Below is a small trained network, with its code and all its weights. Each question gives an input and a class and asks what happens when units are switched off, that is, made to give their printed mean instead of their output.

import numpy as np


def w(rows, s, z=0):
    codes = np.array(rows[::2]) - 128.0
    scale = np.full(codes.shape[1], s)
    scale[-1] = z or s
    return codes * scale


def f(y):
    return np.maximum(y, 0)


def log_softmax(a):
    a = a - a.max(-1, keepdims=True)
    return a - np.log(np.exp(a).sum(-1, keepdims=True))


def net(x, mask):
    res = np.array(x, float).reshape(1, 7) / 4 @ E
    y = f(res @ A[0][:, :-1].T + A[0][:, -1])
    res = res + np.where(mask, y, B[0][:, -1]) @ B[0][:, :-1]
    return log_softmax(res[-1] @ U[:, :-1].T + U[:, -1])


A, B = {}, {}
E = w([
[51,86,2,110,163,107,175,199,170,192],'x0',
[167,15,111,132,114,226,101,15,40,122],'x1',
[52,145,168,180,102,136,244,74,63,176],'x2',
[139,215,98,63,67,109,207,42,142,94],'x3',
[241,5,98,79,93,117,242,126,190,101],'x4',
[106,194,146,100,145,171,177,120,114,159],'x5',
[53,100,121,87,127,216,212,135,153,134],'x6',
],0.0079)
A[0] = w([
[126,121,123,103,127,134,146,192,178,176,139],'N0',
[146,238,183,123,31,62,140,155,184,74,126],'N1',
[131,27,135,144,105,218,83,190,34,161,107],'N2',
[226,95,95,53,197,75,86,171,165,119,187],'N3',
[184,83,150,82,124,132,134,133,107,101,44],'N4',
[26,217,111,238,185,24,107,146,129,153,252],'N5',
[156,109,179,189,125,205,88,88,76,159,136],'N6',
[2,193,174,159,155,139,131,181,162,195,66],'N7',
[67,103,82,133,188,173,140,182,179,189,121],'N8',
[197,75,144,52,69,128,80,153,169,87,13],'N9',
],0.0069,0.0025)
B[0] = w([
[176,135,183,80,110,92,142,155,168,129,168],'N0',
[192,138,217,208,40,129,105,135,116,69,213],'N1',
[145,173,179,122,79,91,184,104,176,158,205],'N2',
[113,215,143,130,145,83,65,187,130,117,227],'N3',
[69,143,88,79,134,176,70,162,100,99,169],'N4',
[51,225,135,157,187,185,39,134,70,107,247],'N5',
[144,80,164,225,79,34,82,145,86,67,199],'N6',
[128,115,56,102,254,131,113,133,130,253,200],'N7',
[194,127,130,109,106,31,144,104,170,189,186],'N8',
[90,113,85,147,175,184,79,202,167,163,195],'N9',
],0.0076,0.011)
U = w([
[83,214,145,145,146,141,97,133,42,74,248],'0',
[135,173,84,93,249,124,99,200,133,155,25],'1',
[153,63,61,52,80,162,219,25,116,134,70],'2',
[248,120,254,184,47,38,115,150,141,83,156],'3',
],0.0081,0.0013)

Each question gives the input, the list of numbers given to net, and the class t.
The units are the neurons (one row each of A and B). Each row of codes is followed by its name. A weight is (code - 128) times the scale printed after its matrix; where a second scale follows, it is the last column's (A, B and U).
mask holds one flag per neuron, in row order. A switched-off neuron (its flag False) gives its mean, the last column of its row in B, instead of its output. The means were averaged over made-up inputs and are rounded, as every weight is.
A unit's drop is (log p(t) with every unit on - log p(t) with that unit switched off) / (log p(t) with every unit on - log p(t) with every unit switched off).
The circuit of an input: a set's keep is (log p(t) with only the set's units on - log p(t) with every unit switched off) / (log p(t) with every unit on - log p(t) with every unit switched off). Starting from all 10 units, units are removed one at a time, each time the one whose removal leaves the highest keep (on an exact tie, the one counted first), for as long as the keep stays at least 0.8.
circuit, biggest first: the units of the circuit, biggest drop first
most important unit: the unit with the biggest drop
k most important neurons: the k neurons with the biggest drops, biggest first
drop when u is switched off: that unit's drop, to one decimal
input [-5,0,-5,-7,6,-4,5], class 1: circuit, biggest first -> [N9]
input [-3,0,-4,-4,-8,1,7], class 1: 2 most important neurons -> [N7; N1]
input [-2,0,-2,-2,3,-7,-3], class 1: circuit, biggest first -> [N1; N9]
input [8,-2,-2,8,3,5,-7], class 3: 2 most important neurons -> [N1; N7]
input [0,-4,7,-3,4,2,2], class 1: 3 most important neurons -> [N7; N1; N6]
input [5,6,-4,7,-1,3,0], class 2: circuit, biggest first -> [N5; N3]
input [5,-7,5,2,4,-2,-6], class 0: 4 most important neurons -> [N5; N6; N2; N1]
input [-5,7,7,3,1,-1,3], class 3: 3 most important neurons -> [N6; N5; N7]
input [-4,1,5,-6,1,3,8], class 3: 2 most important neurons -> [N6; N5]
input [-4,-1,-5,6,7,-7,7], class 1: 3 most important neurons -> [N9; N4; N6]
input [-4,-3,0,-1,-3,-2,7], class 1: 2 most important neurons -> [N7; N6]
input [-2,7,8,6,8,-1,-6], class 2: 2 most important neurons -> [N1; N3]
input [-5,3,-8,-1,2,-1,6], class 1: 2 most important neurons -> [N9; N1]
input [-4,4,-5,2,7,5,0], class 0: circuit, biggest first -> [N4]
input [-1,7,7,-7,-3,7,0], class 3: 2 most important neurons -> [N6; N2]
input [-1,7,7,8,-5,-7,-8], class 3: 4 most important neurons -> [N6; N7; N4; N9]
input [6,2,1,0,6,-2,-7], class 1: 3 most important neurons -> [N1; N6; N3]
input [-8,6,7,-5,0,-3,7], class 3: drop when N6 is switched off -> 0.1
input [-5,3,1,7,8,0,-1], class 2: drop when N6 is switched off -> 0.3
input [4,2,-6,-2,7,-7,-2], class 1: most important unit -> N9
input [-4,1,2,5,3,6,3], class 2: drop when N5 is switched off -> 0.4
